Below are the code and all the weights of a small trained network. Each question names an input and a class and asks about switching units off, where a switched-off unit gives its printed mean instead of its output.

import numpy as np


def w(rows, s, z=0):
    codes = np.array(rows[::2]) - 128.0
    scale = np.full(codes.shape[1], s)
    scale[-1] = z or s
    return codes * scale


def norm(h):
    return h / np.sqrt((h * h).mean(-1, keepdims=True) + 1e-5)


def f(y):
    return np.maximum(y, 0)


def log_softmax(a):
    a = a - a.max(-1, keepdims=True)
    return a - np.log(np.exp(a).sum(-1, keepdims=True))


def net(x, mask):
    res = np.array(x, float).reshape(1, 6) / 4 @ E
    u = 0
    for l in range(4):
        y = f(norm(res) @ A[l][:, :-1].T + A[l][:, -1])
        res = res + np.where(mask[u : u + 3], y, B[l][:, -1]) @ B[l][:, :-1]
        u += 3
    return log_softmax(norm(res)[-1] @ U[:, :-1].T + U[:, -1])


A, B = {}, {}
E = w([
[157,179,129,92,143,186,191,231],'x0',
[120,141,78,150,173,166,147,135],'x1',
[174,87,80,138,115,107,219,2],'x2',
[103,135,106,146,19,94,210,125],'x3',
[149,227,107,54,65,170,118,60],'x4',
[80,67,137,128,158,181,124,160],'x5',
],0.0083)
A[0] = w([
[186,250,167,102,68,54,128,149,3],'L0N0',
[190,97,94,138,224,165,182,215,34],'L0N1',
[208,97,129,109,187,150,177,110,63],'L0N2',
],0.011,0.0041)
B[0] = w([
[243,238,132,89,81,35,150,153,235],'L0N0',
[101,118,159,25,254,86,185,172,253],'L0N1',
[15,128,189,23,116,51,151,79,183],'L0N2',
],0.0089,0.006)
A[1] = w([
[181,197,162,72,128,243,56,168,16],'L1N0',
[183,84,153,146,177,109,16,77,3],'L1N1',
[99,166,190,147,171,109,9,64,149],'L1N2',
],0.013,0.0026)
B[1] = w([
[83,124,171,39,42,240,72,108,244],'L1N0',
[100,41,37,148,161,80,79,120,213],'L1N1',
[154,64,12,125,103,93,158,167,253],'L1N2',
],0.011,0.006)
A[2] = w([
[179,205,176,152,159,196,85,126,26],'L2N0',
[166,206,89,176,224,231,129,241,2],'L2N1',
[221,249,147,144,91,80,68,160,15],'L2N2',
],0.014,0.0023)
B[2] = w([
[124,5,66,126,138,133,130,104,158],'L2N0',
[75,225,140,205,145,111,34,91,178],'L2N1',
[185,162,81,121,95,52,183,136,255],'L2N2',
],0.016,0.0079)
A[3] = w([
[150,110,129,148,197,167,101,240,6],'L3N0',
[125,146,114,158,154,122,212,20,167],'L3N1',
[114,31,250,212,121,145,136,177,44],'L3N2',
],0.012,0.0023)
B[3] = w([
[143,212,86,176,141,141,115,2,198],'L3N0',
[165,141,164,191,132,222,108,113,255],'L3N1',
[151,89,224,158,77,78,147,241,171],'L3N2',
],0.012,0.006)
U = w([
[105,168,118,55,89,230,93,156,12],'0',
[70,237,148,204,190,131,81,137,109],'1',
[213,223,93,98,82,54,209,135,254],'2',
[163,144,142,228,102,231,201,14,80],'3',
[130,85,202,228,100,95,180,191,31],'4',
[118,30,8,165,144,85,105,109,122],'5',
[123,152,207,79,237,136,244,136,129],'6',
],0.012,0.002)

Each question gives the input, the list of numbers given to net, and the class t.
The units are the neurons (one row each of A and B). Each row of codes is followed by its name. A weight is (code - 128) times the scale printed after its matrix; where a second scale follows, it is the last column's (A, B and U).
mask holds one flag per neuron, layer by layer. A switched-off neuron (its flag False) gives its mean, the last column of its row in B, instead of its output. The means were averaged over made-up inputs and are rounded, as every weight is.
A unit's drop is (log p(t) with every unit on - log p(t) with that unit switched off) / (log p(t) with every unit on - log p(t) with every unit switched off).
The circuit of an input: a set's keep is (log p(t) with only the set's units on - log p(t) with every unit switched off) / (log p(t) with every unit on - log p(t) with every unit switched off). Starting from all 12 units, units are removed one at a time, each time the one whose removal leaves the highest keep (on an exact tie, the one counted first), for as long as the keep stays at least 0.8.
units of the circuit, in order: the units of the circuit, biggest drop first
most important unit: the unit with the biggest drop
top k neurons: the k neurons with the biggest drops, biggest first
top k neurons in layer l: the k neurons of layer l with the biggest drops, biggest first
drop of u: that unit's drop, to one decimal
input [2,2,3,5,-5,2], class 4: units of the circuit, in order	[L2N2; L1N2]
input [-1,-7,5,2,-6,3], class 4: most important unit	L3N2
input [-5,-3,0,5,-6,-3], class 4: units of the circuit, in order	[L2N2; L3N2; L1N2]
input [-6,7,6,-1,-1,1], class 3: top 3 neurons	[L3N1; L2N0; L0N2]
input [5,-2,-4,1,-8,-7], class 1: top 2 neurons	[L2N1; L0N1]
input [7,-1,-3,-8,-3,2], class 1: top 3 neurons	[L2N1; L0N1; L3N0]
input [1,7,6,-7,5,6], class 6: units of the circuit, in order	[L0N2; L0N1]
input [-1,-8,3,-2,-5,6], class 4: units of the circuit, in order	[L3N2; L2N2]
input [-2,-6,-4,-7,2,-3], class 5: top 2 neurons	[L1N2; L1N1]
input [4,8,0,-2,-8,8], class 1: top 2 neurons	[L2N1; L3N0]
input [3,-7,1,1,-3,5], class 4: top 3 neurons	[L3N2; L2N2; L0N0]
input [3,5,-6,3,2,3], class 0: top 2 neurons	[L1N0; L2N0]
input [-4,1,-6,4,-3,1], class 4: top 4 neurons	[L3N2; L2N2; L0N0; L1N1]
input [8,5,-1,5,0,8], class 1: units of the circuit, in order	[L2N1]
input [-1,-5,0,-6,2,-1], class 5: top 2 neurons	[L1N1; L1N2]
input [-3,-2,8,-3,-1,-2], class 3: top 2 neurons	[L3N1; L0N2]
input [4,0,0,6,-1,4], class 1: top 3 neurons	[L0N2; L1N0; L2N1]
input [-2,-7,0,3,-2,2], class 4: top 2 neurons	[L0N0; L2N2]
input [1,-3,2,8,-7,-5], class 4: top 2 neurons in layer 3	[L3N0; L3N1]
input [4,-6,4,-2,-7,3], class 6: units of the circuit, in order	[L0N1]
input [6,0,3,1,6,7], class 0: top 2 neurons	[L2N2; L1N0]
input [8,-7,-5,-1,-8,-6], class 1: top 2 neurons	[L2N1; L0N1]
input [-3,-7,0,-7,6,4], class 5: drop of L1N1	0.4
input [4,8,8,0,2,7], class 6: drop of L0N1	0.3
input [-5,4,1,8,-8,-8], class 4: drop of L0N0	0.5
input [3,8,6,-5,-7,6], class 6: drop of L0N2	0.5
input [8,2,6,-7,4,8], class 6: most important unit	L0N2
